Here is a tiny trained network, its code and every weight. The questions are about switching its units off for an input and a class, where a switched-off unit gives its printed mean instead of its output.

import numpy as np


def w(rows, s, z=0):
    codes = np.array(rows[::2]) - 128.0
    scale = np.full(codes.shape[1], s)
    scale[-1] = z or s
    return codes * scale


def f(y):
    return np.maximum(y, 0)


def log_softmax(a):
    a = a - a.max(-1, keepdims=True)
    return a - np.log(np.exp(a).sum(-1, keepdims=True))


def net(x, mask):
    res = np.array(x, float).reshape(1, 6) / 4 @ E
    y = f(res @ A[0][:, :-1].T + A[0][:, -1])
    res = res + np.where(mask, y, B[0][:, -1]) @ B[0][:, :-1]
    return log_softmax(res[-1] @ U[:, :-1].T + U[:, -1])


A, B = {}, {}
E = w([
[120,181,202,152,62,135,125,211],'x0',
[94,148,107,117,69,110,60,59],'x1',
[148,141,161,90,89,44,137,95],'x2',
[221,194,108,112,147,151,136,134],'x3',
[123,169,112,251,117,91,138,113],'x4',
[165,99,166,155,122,119,122,98],'x5',
],0.014)
A[0] = w([
[44,70,154,109,116,152,147,120,184],'N1',
[133,128,85,16,96,123,69,97,253],'N2',
[101,111,166,225,79,136,164,125,161],'N3',
[183,154,145,77,155,142,144,155,137],'N4',
[167,174,152,216,68,122,127,198,174],'N5',
[124,193,118,174,78,181,110,152,206],'N6',
[151,196,155,140,139,131,182,173,71],'N7',
[82,7,91,111,140,151,189,118,198],'N8',
[159,167,128,92,33,63,161,168,94],'N9',
[152,148,65,241,128,65,173,58,184],'N10',
[96,167,192,136,43,67,110,142,159],'N11',
[171,177,112,51,95,135,101,113,183],'N12',
[206,48,139,39,172,116,168,208,170],'N13',
[138,230,138,136,164,138,145,126,122],'N14',
[181,152,108,115,178,236,189,144,210],'N15',
],0.012,0.0054)
B[0] = w([
[87,86,147,97,178,142,137,153,209],'N1',
[128,98,92,38,101,159,143,49,252],'N2',
[100,123,176,163,129,138,8,139,211],'N3',
[221,168,116,143,150,117,192,104,188],'N4',
[138,192,166,171,70,168,76,184,233],'N5',
[95,164,118,158,116,185,109,160,199],'N6',
[179,140,105,153,78,183,155,162,181],'N7',
[98,58,109,143,191,122,134,138,226],'N8',
[100,197,167,89,101,89,189,123,197],'N9',
[103,137,71,216,114,47,111,123,231],'N10',
[49,128,190,107,96,133,120,108,237],'N11',
[145,164,116,87,86,138,122,79,204],'N12',
[196,119,194,175,165,123,184,98,250],'N13',
[157,157,98,102,97,109,145,144,169],'N14',
[162,187,82,124,170,120,149,161,223],'N15',
],0.012,0.017)
U = w([
[96,168,22,88,164,197,76,87,199],'0',
[171,203,96,115,86,153,145,209,14],'1',
[71,33,133,92,250,129,132,145,161],'2',
[63,169,199,48,61,71,175,81,81],'3',
[133,86,86,48,72,118,110,40,63],'4',
[200,132,189,121,212,110,182,99,133],'5',
[87,148,226,150,57,159,32,182,132],'6',
[99,138,46,207,131,7,84,81,255],'7',
],0.011,0.0017)

Each question gives the input, the list of numbers given to net, and the class t.
The units are the neurons (one row each of A and B). Each row of codes is followed by its name. A weight is (code - 128) times the scale printed after its matrix; where a second scale follows, it is the last column's (A, B and U).
mask holds one flag per neuron, in row order. A switched-off neuron (its flag False) gives its mean, the last column of its row in B, instead of its output. The means were averaged over made-up inputs and are rounded, as every weight is.
A unit's drop is (log p(t) with every unit on - log p(t) with that unit switched off) / (log p(t) with every unit on - log p(t) with every unit switched off).
The circuit of an input: a set's keep is (log p(t) with only the set's units on - log p(t) with every unit switched off) / (log p(t) with every unit on - log p(t) with every unit switched off). Starting from the 12 units with the biggest drops (on a tie, the unit counted first), units are removed one at a time, each time the one whose removal leaves the highest keep (on an exact tie, the one counted first), for as long as the keep stays at least 0.8.
circuit, biggest first: the units of the circuit, biggest drop first
most important unit: the unit with the biggest drop
k most important neurons: the k neurons with the biggest drops, biggest first
drop of u: that unit's drop, to one decimal
input [0,8,2,2,0,-3], class 4: circuit, biggest first	[N2]
input [-2,-6,-8,2,0,-6], class 5: 2 most important neurons	[N13, N5]
input [4,-2,-7,4,7,-1], class 6: 4 most important neurons	[N3, N5, N4, N6]
input [8,-7,6,-1,-5,4], class 5: 3 most important neurons	[N13, N4, N2]
input [2,3,2,5,-7,6], class 4: 2 most important neurons	[N2, N12]
input [2,-1,-5,4,-5,-4], class 5: 3 most important neurons	[N13, N5, N4]
input [-5,7,-4,-4,1,-3], class 2: circuit, biggest first	[N8, N1]
input [7,-5,5,3,-4,5], class 1: 2 most important neurons	[N5, N7]
input [-6,0,3,-3,0,8], class 7: 2 most important neurons	[N10, N11]
input [-5,-4,6,-7,2,-8], class 2: drop of N4	0.0
input [-4,-4,-2,7,-3,-4], class 5: drop of N4	0.0
input [-1,1,5,8,-4,-4], class 4: drop of N3	-0.1
input [1,-6,-4,5,-4,-3], class 5: drop of N13	2.5
input [4,6,0,-5,-5,3], class 3: most important unit	N11
